(in the rows, 128 means zero)
Facts:
babi: ρ bopabral, trilim, brinik; ξ mabras; χ 789; Π mopim
babiskem: ξ fiplek; χ 446; Π brinik
badi: ρ lofetri, fliveles; ξ drezemi; χ 446
bafi: ξ mekatu; χ 446
bapi: ρ vupan, lestum, sogre, bidri, brudodas; ξ pimel; χ 446; Π zezal
bidri: ξ tupi; χ 446; Π druzimun
bitrak: χ 820
bizu: ρ stefu, drofes, lukam, kabraga, bitrak; ξ stami; χ 446
boklum: ξ mive; χ 789; Π klakim
bopabral: ξ pimel; χ 446; Π stufos
brafim: ρ pleklek, zopon; ξ fiplek; χ 928; Π zoso
brazik: ξ trilim; χ 446; Π mazal
brifur: ξ tipovok; χ 789
brinik: ξ fiplek; χ 446; Π fefotrim
broku: ξ niri; χ 719; Π pudrer
bronos: ρ lolaklu, stufos, potunos, vefos; ξ stize; χ 446; Π sulapel
bronur: ξ brudodas; χ 719
bropum: ρ stustos, pustim, regrupok; ξ mekatu; χ 101; Π medrazor
brovinim: ρ bidri, gigok; ξ deplote; χ 928; Π lokol
brudodas: ξ stezul; χ 101
brudrus: ρ drezemi, boklum; ξ fiplek; χ 446
brulu: χ 928
bupam: ρ soskugren, fluplal, valipes; ξ stezul; χ 820; Π klusir
dasul: ξ skabragrar; χ 928; Π deplote
datigrer: ρ drofes, dranor, bronur, dibrosol; ξ fiplek; χ 101; Π babiskem
dedro: ξ badi; χ 446; Π taklir
deplote: ξ skabragrar; χ 820; Π fliveles
dezam: ρ fiplek, klusir, niri; ξ fligrele; χ 101; Π laflik
dibrosol: ξ stize; χ 127; Π plure
disten: ξ tupi; χ 446; Π nilefla
ditra: ξ mabras; χ 101; Π babi
dobros: ξ stezul; χ 101; Π bupam
dradro: ξ brudodas; χ 101; Π gesok
dranor: ξ fludri; χ 820
drenor: ξ stami; χ 789; Π livol
drepas: ξ fludri; χ 789; Π drivo
dreto: ρ stefu, suklal, dibrosol; ξ deplote; χ 446; Π potunos
drezemi: χ 446
dribrekli: ξ stize; χ 719
drivo: ρ kluku, vozuku, flogro, zopon; ξ fludri; χ 928; Π grunun
drodin: ρ laflik, drogrites, peguk, livol, zize; ξ netas; χ 446; Π vibugo
drofes: ξ pligu; χ 719
drogrites: ξ brulu; χ 820; Π pedregro
drumes: ξ mabras; χ 820; Π mapen
drumula: ξ trilim; χ 928
drusize: ξ ketregrol; χ 101; Π ladem
druzimun: ρ mazal, zinel, kapos; ξ tupi; χ 101; Π lare
dubris: ξ netas; χ 820; Π getro
dutras: ρ suklu, kluku, dubris, lukim, foskivos; ξ netas; χ 719; Π dubris
fefotrim: ξ fiplek; χ 789; Π brafim
fiplek: χ 928
firak: ξ pimel; χ 446; Π lifu
fistam: ξ pligu; χ 446; Π drofes
flamu: ξ drenor; χ 446; Π segre
flasik: ξ foskivos; χ 101; Π lufumam
flazur: ρ brifur, dranor, drusize; ξ brudodas; χ 101; Π bronur
flever: ρ drogrites, disten, drusize, fligrele, babiskem; ξ ketregrol; χ 719; Π stustos
fligrele: ξ mekatu; χ 446; Π pligu
fliveles: ξ skabragrar; χ 127; Π stize
flogro: ξ stami; χ 446; Π fodefan
fludri: ρ tulin; ξ stezul; χ 101; Π tustin
flukim: ξ stize; χ 446; Π dribrekli
fluplal: ξ pimel; χ 789; Π susazis
fodefan: ξ stami; χ 446; Π zinel
fofan: ρ sulapel, mazal, reskes; ξ pimel; χ 101; Π lukim
fonok: ρ medrazor, brazik; ξ niri; χ 928; Π reskes
foskivos: ξ bitrak; χ 446; Π zufer
fusel: ρ zinel, stufos, dobros; ξ zopon; χ 719
gasta: ξ mabras; χ 446; Π vuklimim
gelel: ξ skabragrar; χ 446; Π keve
gesok: ρ klaler, trilim, dasul, plodin; ξ brudodas; χ 101; Π soskugren
getro: ξ netas; χ 820; Π skile
gigok: ξ bafi; χ 719; Π serifi
gigra: ξ pligu; χ 446; Π fistam
gite: ρ pedregro, drofes, reskes, mopim, plura, gelel; ξ drenor; χ 101
gofle: ξ drenor; χ 446; Π vaski
grala: ξ badi; χ 101; Π dedro
gribe: ρ stustos, troduk, valipes, stami; ξ mekatu; χ 789; Π bropum
grodrim: ρ sogre, grala; ξ brinik; χ 446; Π vaplur
grogrosuk: ξ tupi; χ 446; Π kavetar
grunun: ρ sulapel, surak, pustim, klifen; ξ fludri; χ 719; Π plofik
guskidros: ρ lavis, kluku, firak; ξ ketregrol; χ 446; Π kluku
kabraga: ξ stize; χ 928; Π klopi
kapos: ξ niri; χ 446; Π migro
kavetar: ρ gofle, vozuku, plura; ξ tupi; χ 446; Π bidri
ketregrol: ρ pida, bitrak; ξ stezul; χ 101; Π skigeflo
keve: ξ skabragrar; χ 789
klakim: ξ mive; χ 719; Π pustim
klaler: ξ bafi; χ 101
kleluklel: ξ plobom; χ 719
klifen: ξ tipovok; χ 789; Π nerul
kligrom: ρ brulu, mazal, stize, stami; ξ netas; χ 446; Π dutras
klinefli: ξ mabras; χ 446; Π vupan
klodrak: ρ sulapel; ξ deplote; χ 928; Π madril
kloko: ξ fludri; χ 446; Π dranor
klopi: ξ stize; χ 446; Π bronos
kluku: ξ ketregrol; χ 127; Π rolen
klusir: ξ stezul; χ 101; Π taril
kuvi: ρ kapos; ξ plobom; χ 719; Π vatrosel
ladem: ξ ketregrol; χ 820; Π guskidros
laflik: ξ fligrele; χ 101; Π nofofis
lare: ρ kleluklel, drepas, kluku; ξ tupi; χ 446; Π disten
lavis: ξ drenor; χ 446; Π luple
lemum: ρ flamu; ξ trilim; χ 101; Π drumula
lestil: ξ ketregrol; χ 446; Π flever
lestum: ξ brulu; χ 446; Π mabras
lifu: ρ lokol, rakis; ξ pimel; χ 789; Π fofan
lipli: ξ netas; χ 446; Π kligrom
livol: ξ stami; χ 101; Π flogro
lofetri: ξ bafi; χ 446; Π sogre
lokol: ξ deplote; χ 101; Π mubir
lolaklu: ξ niri; χ 446; Π broku
lonir: ξ bafi; χ 789; Π pida
lufumam: ξ foskivos; χ 101; Π plura
lukam: ξ niri; χ 820; Π lolaklu
lukim: ξ pimel; χ 446; Π bopabral
luple: ξ drenor; χ 789; Π flamu
lutal: ρ kleluklel, vaplur, brulu, flamu, lipli; ξ netas; χ 101; Π stidri
mabras: ρ stefu, vosko, zinel, flasik, stize; ξ brulu; χ 446; Π drogrites
madril: ρ grala; ξ deplote; χ 789; Π brovinim
mapen: ρ pedregro, vosko, lokol, grala, petrogro, fligrele; ξ mabras; χ 820; Π klinefli
maposis: ξ fiplek; χ 101; Π brudrus
mazal: ξ trilim; χ 789; Π surak
medrazor: ξ mekatu; χ 101; Π bafi
mekatu: ρ drogrites, vaskose; χ 789
migro: ξ niri; χ 789
mive: ρ pedregro, migro; ξ bitrak; χ 446; Π stavak
mogrol: ρ migro, vozuku, vefos, fligrele; ξ zopon; χ 101; Π fusel
mopim: ξ mabras; χ 446; Π gasta
mubir: ρ sulapel, peguk, lipli, brudodas; ξ deplote; χ 446
nerul: ξ tipovok; χ 789; Π stadre
netas: ξ skabragrar; χ 719; Π dasul
nilefla: ξ tupi; χ 820
niri: ξ drezemi; χ 101; Π badi
nofofis: ξ fligrele; χ 446
pedregro: ξ brulu; χ 101
peguk: ξ ketregrol; χ 101; Π suklu
petrogro: ξ fludri; χ 446; Π kloko
pida: ξ bafi; χ 127; Π plodin
pigis: ρ gigra, bitrak; ξ mekatu; χ 820; Π tupi
pimel: ξ fiplek; χ 446; Π maposis
piru: ρ fluplal, ditra, lolaklu; ξ fiplek; χ 101; Π datigrer
plamoplum: ρ ladem, tipovok; ξ ketregrol; χ 101; Π lestil
plazor: ξ drenor; χ 127; Π gite
pleklek: ξ mabras; χ 446
pligu: ρ drepas; ξ mekatu; χ 928; Π zize
plobom: ξ drezemi; χ 928; Π skoplini
plodin: ξ bafi; χ 928; Π lofetri
plofik: ξ fludri; χ 101; Π petrogro
plura: ξ foskivos; χ 446
plure: ρ vetril, dribrekli, stidri; ξ stize; χ 446; Π kabraga
potunos: ξ deplote; χ 101; Π treplan
pudrer: ρ sulapel, drofes, netas, drusize, dasul, gelel, zoso; ξ niri; χ 789; Π fonok
pudur: ρ stezul, bidri, plodin, truflo; ξ fligrele; χ 101; Π dezam
pustim: ξ mive; χ 446
rakis: ξ niri; χ 101; Π stuvas
redradre: ρ stidok, brudodas, fliveles; ξ stezul; χ 101; Π dobros
regrupok: ξ drenor; χ 446; Π lavis
reskes: ξ niri; χ 719; Π kapos
rolen: ρ flamu, plodin, lukim, luple; ξ ketregrol; χ 446
roziron: ξ pligu; χ 719; Π gigra
segre: ξ drenor; χ 127; Π stidok
senofur: ρ lukam, niri, vozuku, dubris, lukim, petrogro, nerul; ξ foskivos; χ 446; Π valipes
serifi: ξ bafi; χ 446; Π lonir
skabragrar: χ 820
skastom: ρ stefu, plazor, drepas, lufumam, flamu, kabraga, tipovok; ξ brudodas; χ 101; Π dradro
skebi: ξ netas; χ 101; Π drodin
sketobu: ρ lestil, klaler, stustos; ξ drenor; χ 446; Π regrupok
skigeflo: ξ stezul; χ 101; Π fludri
skile: ξ netas; χ 789
skoplini: ξ drezemi; χ 101; Π niri
sogre: ξ bafi; χ 127; Π klaler
soplor: ρ zinel, drepas, lipli, brudodas, kabraga, grala; ξ skabragrar; χ 101; Π gelel
soskugren: ξ brudodas; χ 446; Π truflo
stadre: ρ skabragrar, drepas; ξ tipovok; χ 928; Π brifur
stalo: ρ kloko, klaler, drumula; ξ drenor; χ 127; Π sketobu
stami: χ 789
stavak: ρ brulu, klaler, netas, skebi; ξ bitrak; χ 719; Π tipovok
stazek: ξ pimel; χ 446; Π firak
stefu: ξ bafi; χ 127; Π tulin
stezul: χ 101
stidok: ξ drenor; χ 719; Π plazor
stidri: ξ netas; χ 446; Π zaskitak
stize: ξ skabragrar; χ 820; Π soplor
stufos: ξ pimel; χ 928
stugrur: ξ stize; χ 719; Π dibrosol
stustos: ξ ketregrol; χ 101; Π drusize
stuvas: ξ niri; χ 127; Π trupul
suklal: ξ plobom; χ 101; Π kleluklel
suklu: ξ ketregrol; χ 446; Π plamoplum
sulapel: ξ stize; χ 446; Π flukim
surak: ξ trilim; χ 446; Π lemum
susazis: ρ sulapel, skabragrar, zize; ξ pimel; χ 820; Π stazek
taklir: ρ tulin, skile, ditra; ξ badi; χ 446
tapu: ρ pustim, vozuku, regrupok; ξ fludri; χ 820; Π drepas
taril: ξ stezul; χ 719; Π ketregrol
tipovok: ξ bitrak; χ 446
tomu: ρ skigeflo, vozuku, stugrur, dibrosol, dradro, vuklimim; ξ stize; χ 127; Π stugrur
treplan: ρ reskes, lufumam; ξ deplote; χ 820; Π klodrak
trilim: ξ brulu; χ 820; Π lestum
troduk: ξ fiplek; χ 446; Π pimel
truflo: ξ brudodas; χ 446; Π flazur
trupul: ρ mazal, pustim, pimel, dibrosol; ξ niri; χ 719; Π lukam
tulin: ξ bafi; χ 719; Π gigok
tupi: ρ lukim, roziron, fligrele; ξ mekatu; χ 446; Π vozuku
tustin: ξ stezul; χ 101; Π vetul
valipes: ξ foskivos; χ 127; Π flasik
vaplur: ξ brinik; χ 789
vaski: ρ brulu, bidri, vozuku, flogro, taril; ξ drenor; χ 719; Π stalo
vaskose: ξ brulu; χ 127; Π trilim
vatrosel: ρ drofes, peguk, drezemi; ξ plobom; χ 101; Π suklal
vefos: ξ fludri; χ 446; Π tapu
vetril: ξ bitrak; χ 101; Π foskivos
vetul: ρ laflik, getro, fistam, regrupok, dradro, valipes; ξ stezul; χ 789; Π brudodas
vibugo: ρ dedro, livol; ξ netas; χ 820; Π lipli
vosko: ξ stize; χ 101; Π tomu
vozuku: ξ mekatu; χ 820; Π fligrele
vuklimim: ξ mabras; χ 101; Π drumes
vupan: ξ mabras; χ 127; Π pleklek
zaskitak: ξ netas; χ 446; Π skebi
zezal: ρ stezul, serifi, tustin, drumes; ξ pimel; χ 446; Π fluplal
zinel: ξ stami; χ 127; Π bizu
zize: ξ mekatu; χ 127; Π gribe
zodra: ρ tustin; ξ plobom; χ 101; Π kuvi
zopon: χ 446
zoso: ξ fiplek; χ 719; Π troduk
zufer: ρ fodefan; ξ bitrak; χ 446; Π mive

Known rows:
[128 152 154 118 106 170 162 161 112  90 106 166 108 126 110 165 136  92
 112  98  98 188 125  98 117 147  90 159 106 139] : rakis
[109 160 110 142 174 165  97 131 101 133 151 128 111 131 150 112 160 173
  99 203 104 180 149 171  87 119 121 145 110 135] : stuvas
[162 159 122  70 155 151 131 150 115 122 105 125 119 157 110 165 133  87
 162 101  77 157 101 107 127 137  85 163 117 115] : druzimun
[118 107 158 174 119 123 137  87 106 148 149 133 137 127 123 102 102 165
 145 129 166  89 136 134 171 121 161 110 150 121] : kapos
[150  92 127 120 156  97 125 119 162 183 130 102 121 153 119 103 112 149
 139 156 121 111 108 154 150 106 139 107 144 118] : lare
[115 119 153 152 124 145 150 144 136 129 126 153 115 116 126 127 131 134
  95 140 124 173 132 131 123 133 125 133 116 142] : boklum
[ 90 181 116 165 134 167 102  80  52 112 165 137 115 135 150 125 137 197
 140 183 140 123 158 172  95 122 126 141 131 133] : vupan
[137 181 154 111 100 179 150 141  61 103 111 150 105 142 124 172  90 128
 181  74 128 126 120 103 146 135  81 161 124 111] : tustin
[111  97 141 134 162  34 151 106 177 123 162 123 171 100 112 107 187 117
 117 179 136 125 155 101 122 145 193 126 139 133] : zaskitak
[159 143 120  84 164 141 119 154 119 126 118 115 124 143 119 138 155 102
 142 122  86 164 118 117 132 130 110 152 122 127] : stadre
[101  84  93 134  82  74 100 100 188  83 130 125 184  75 160 127 161  83
  82  73 163  69 144  89  93 134 160  92 145 127] : skabragrar
[146 137 102  85 131  88 108  73 118  80 133 113 140 160 107 162 200  70
 143 126  95 131 125 119 103 134 123 134 143 160] : brovinim
[120 100 154 171 127 120 141 158 159 164 136 128 124 107 135 100 108 152
  98 147 147 140 134 138 147 132 155 109 124 139] : gigra
[141 128  81  77 136 126  83 141 147 117 117 134 127 146 142 173 114 110
 156 105 110 105 103 112  90 102  73 132  88  85] : pligu
[159  74 112 154 112  77  63  56 130 120 157  82 150 159 110 110 186  97
 131 130 140  98 129 152 159 112 175  81 165 183] : bronos
[149  86 103  94 144  76 108 110 177 114 118  86 176 111 133  87 197  77
  84  97 114 119 133 106 144 131 182 111 184 144] : treplan
[130 127 146 128  91 145 156 133 115 142  98 116 126 111 154  90  75 170
 127  71 167  75 131 126 172 118 141 111 188  96] : dranor
[118 110 155 172 106 114 137 102 112 145 148 124 129 123 127 102 103 166
 144 134 169  92 141 140 163 122 161 107 150 133] : lukim

Rows:
No name comes twice in this set of rows, the named rows included.
[137 183 147 110 120 178 159 167 107 130 104 151 109 126 126 171  83 108
 148  87 100 150 109 114 123 164  81 168 104 119]  klusir
[108  91 119 172  90 102  91 117 136 130 156 138 144 112 154 129  90 162
 148 116 194  61 140 120 132 100 138  89 108 100]  pimel
[166 161 126  62 132 151 137 149  95 126  95 131  91 168 113 170 108 113
 181  99  93 144  98 120 135 118  65 155 122 108]  flazur
[120 109 101 109 121 143  98 169 152  94 115 160 126 121 143 167 133 110
 109 107 124 153 124  96  93 101  80 129  74  95]  plobom
[ 96 163  89 188 140 156  62  52 105 109 178 115 143 125 143 133 190 110
  83 177 101 145 147 185  60 169 150 128 121 198]  dibrosol
[124 171 133 123 116 146 153 125 115 119 121 142 120 127 126 158 113 110
 135 107 109 132 122 130 105 157 106 151 127 136]  drumula
[ 82 172  93 165 154 128  95  61 112 101 177 131 148 114 145 133 194 130
  96 198 108 145 157 164  53 165 151 143 120 170]  fliveles
[137 100  89 109 146 117  72 147 150 129 134 128 127 143 147 150 118 136
 148 130 133 113 118 118 112  84  93 112  85  86]  mekatu
[124 156 115 115  93 167 111 179 121 100 113 165 116 119 152 194  78 113
 153  71 131 123 117  90  99 124  55 142  63  89]  stezul
[154 144  93  62 120 143  96 166 125 110 106 138 107 159 139 197  94 111
 180  86 112 112  97 101 103  95  43 137  82  80]  ketregrol
[135 103 134 144 139 101 136 113 162 172 132 111 123 134 120 107 109 142
 130 151 133 106 120 155 138 127 149 107 146 130]  stazek
[153 143 128  85 146 165 122  93  59  89 120 146 131 170  98 164 143 101
 187  87  99 123 112  85 159 111  94 159 133  97]  gite
[143  74 134 137 151 115 112  78 111 152 142 119 136 155 110  96 124 162
 161 136 145  89 124 123 183  85 155 108 151 100]  brudrus

Now the same nodes, written a new way:
Known rows:
[131 138 136 129  85 121 163 143 115 127 129 102 112 121 100 166 172 122
 127 139  74 133 119 151 175 146 143 128 202 140 114] : niri
[117 130 123 175 118 130 176  73 150 109 133 123 113 100 121 136  74 156
 110 127 162 104 157 127 150 160 101 115 142 149 155] : lukam
[137  95  80 172  75 121  84 129 153  94 137 158 165 153 132  86 119 125
 123 135 118 128 179 132 105 136 120  85 144  92 154] : mubir
[124 141 114 185 106 130 172 120 143 113 134 122 111 116  96 135 141 135
 118 117 155 132 141 142 135 149 118 113 140 152 139] : zinel
[113 122 119 146 129 110 159  93 121 105 143 125 116 102 121 154  97 137
 125 115 169 122 151 142 135 150 107 102 116 142 145] : gigra
[159 131 102 105 128 103 156 149  82 143 151  83 127 112  89 169 150  90
 127 141  47 103  84 133 173 148 147 106 175 115 110] : ketregrol
[145 151 100 133 118  93 189 150 114 138 140  95 131  68  71 164 155  99
 122  92  90 101  98 120 134 153 144 148 150 171  86] : stustos
[126 113 128 163  92 134  76  53 127  97 141 180 116 158 150 125 100 166
 131 165 126 130 187 126 161 137 138 146 157 117 158] : skabragrar
[129 123 108 168 144 109  95 134 120 149 151 135 138 133 137 126 125 156
 163 120 159  81 115 137 133 163 142  97 145 135 101] : kuvi
[125 125 117 143 117 130 132 102 123 105 128 133 113  98 147 154 105 143
 126 131 150 100 148 113 124 171 137 122 137 133 115] : vaskose
[117 134 119 177 104  93 140 148 137 150 152 115 134 124  86 123 166 146
 156  98 157 134 123 164 143 139 124 119 150 158 125] : stufos
[116 147 117 132 107 161 172 138 136 116  90  94 112  89 129 158 127 119
 121 105  69  97 129 126 134 169 138 130 188 157  90] : grala
[121 119 112 156 113 106 141 101 123 107 147 134 126  99 118 148 115 135
 133 118 170 129 163 136 131 148 113 115 108 134 141] : dedro
[134 101  93 162 114  96 144 133 131 121 157 121 138 124  99 124 126 122
 135 136 156 136 150 147 121 131  96  89 108 108 150] : brudrus
[146 127 109 150  81 185 195 100 136  58  95 130  99  87 130 146 122 110
  71 145 121 124 167 100  93 163 128 119 140 137 137] : mazal
[116 135 106 199 135 113 112 134 142 149 153 134 128 144 118 130 143 148
 157 111 167 110 118 147 133 153 143 123 140 157 102] : zoso
[103 130 110 145  57 160 117 111 160  87  90 116 164  99 183 118 125 130
 115 117  37  52 163 119 101 166 179 158 210 148  96] : vosko
[151 116  96 163  74 179 220 126 127  81  99 113 107 111  87 136 152 115
  72 149 114 147 150 116 101 144 113  77 145 142 162] : vaplur

Rows:
No name comes twice in this set of rows, the named rows included.
[119 125 132 144 131 101 126  77 109 102 159 150  99 138 130 166 117 136
 130 153 159 143 156 157 161 133 122 131 115 129 147]  drezemi
[117 131 113 210 145 100 141 156 148 163 168 113 119 142  91 147 172 142
 159 122 192 134 103 177 140 136 116 117 133 155 114]  bronur
[122 145 111 147  93 143 107 118 158  92  97 175 109 138 123 109 100 162
 129  99 142 176 195 117 131 152 104 110 150 129 141]  lipli
[144 165  97 146 128 109 195 154 129 133 138  93 124  79  67 153 152  86
 115  96  80 110 104 123 135 151 134 144 156 168  93]  drusize
[136  96  90 136 126 110 123 109 109 110 148 134 137 110 141 140  96 126
 138 133 144  99 153 129 116 157 110  90 105 105 133]  sketobu
[118 144 131 149 126 129  18 101 124 118 124 189  99 169 164 127 119 187
 181 121 135 136 154 113 166 161 175 145 172 128  95]  netas
[156 131 102 139 144  55 179 115  92 137 179  99 139  93  60 137  97 117
 115 116 150 110 112 135 151 142 105  77 103 132 164]  guskidros
[ 95  98 107 208  83  98  54 111 124 142 150 144 172 142 119  88 175 173
 161 107 153  81 150 153 119 135 183 126 158 175 121]  dribrekli
[100 113 145 141 127 123 172  96 133 101 133 111 103  89 157 181  97 152
 130 142 203 123 155 148 140 164  99 111 117 126 139]  vefos
[125 146 117 162  80 137 193 175 158 133 116  98 128 112  84 140 184 113
 118 119  83 139 122 149 132 137 122 128 190 157 118]  pedregro
[118 118 102 134 107 145 202 169  91 150 118  74 129  91  72 166 177 112
 135 113  86 131 112 148 135 136 114 103 164 173 105]  tustin
[144 102  95 171 128 135 137  95 140 121 146 131 130 113 134 125  75 128
 125 154 141  84 156 107 119 159  95  92 127 103 133]  susazis
[120 118 119 165 109  99 159 122 123 119 154 122 129 111  93 133 132 136
 121 113 172 146 153 161 141 134 104  98 119 141 159]  pleklek
[124 125 139 124 124  88 113 116  95 134 154 125 110 141 115 160 148 156
 150 138 139 130 107 167 178 141 152 128 153 141 123]  fiplek

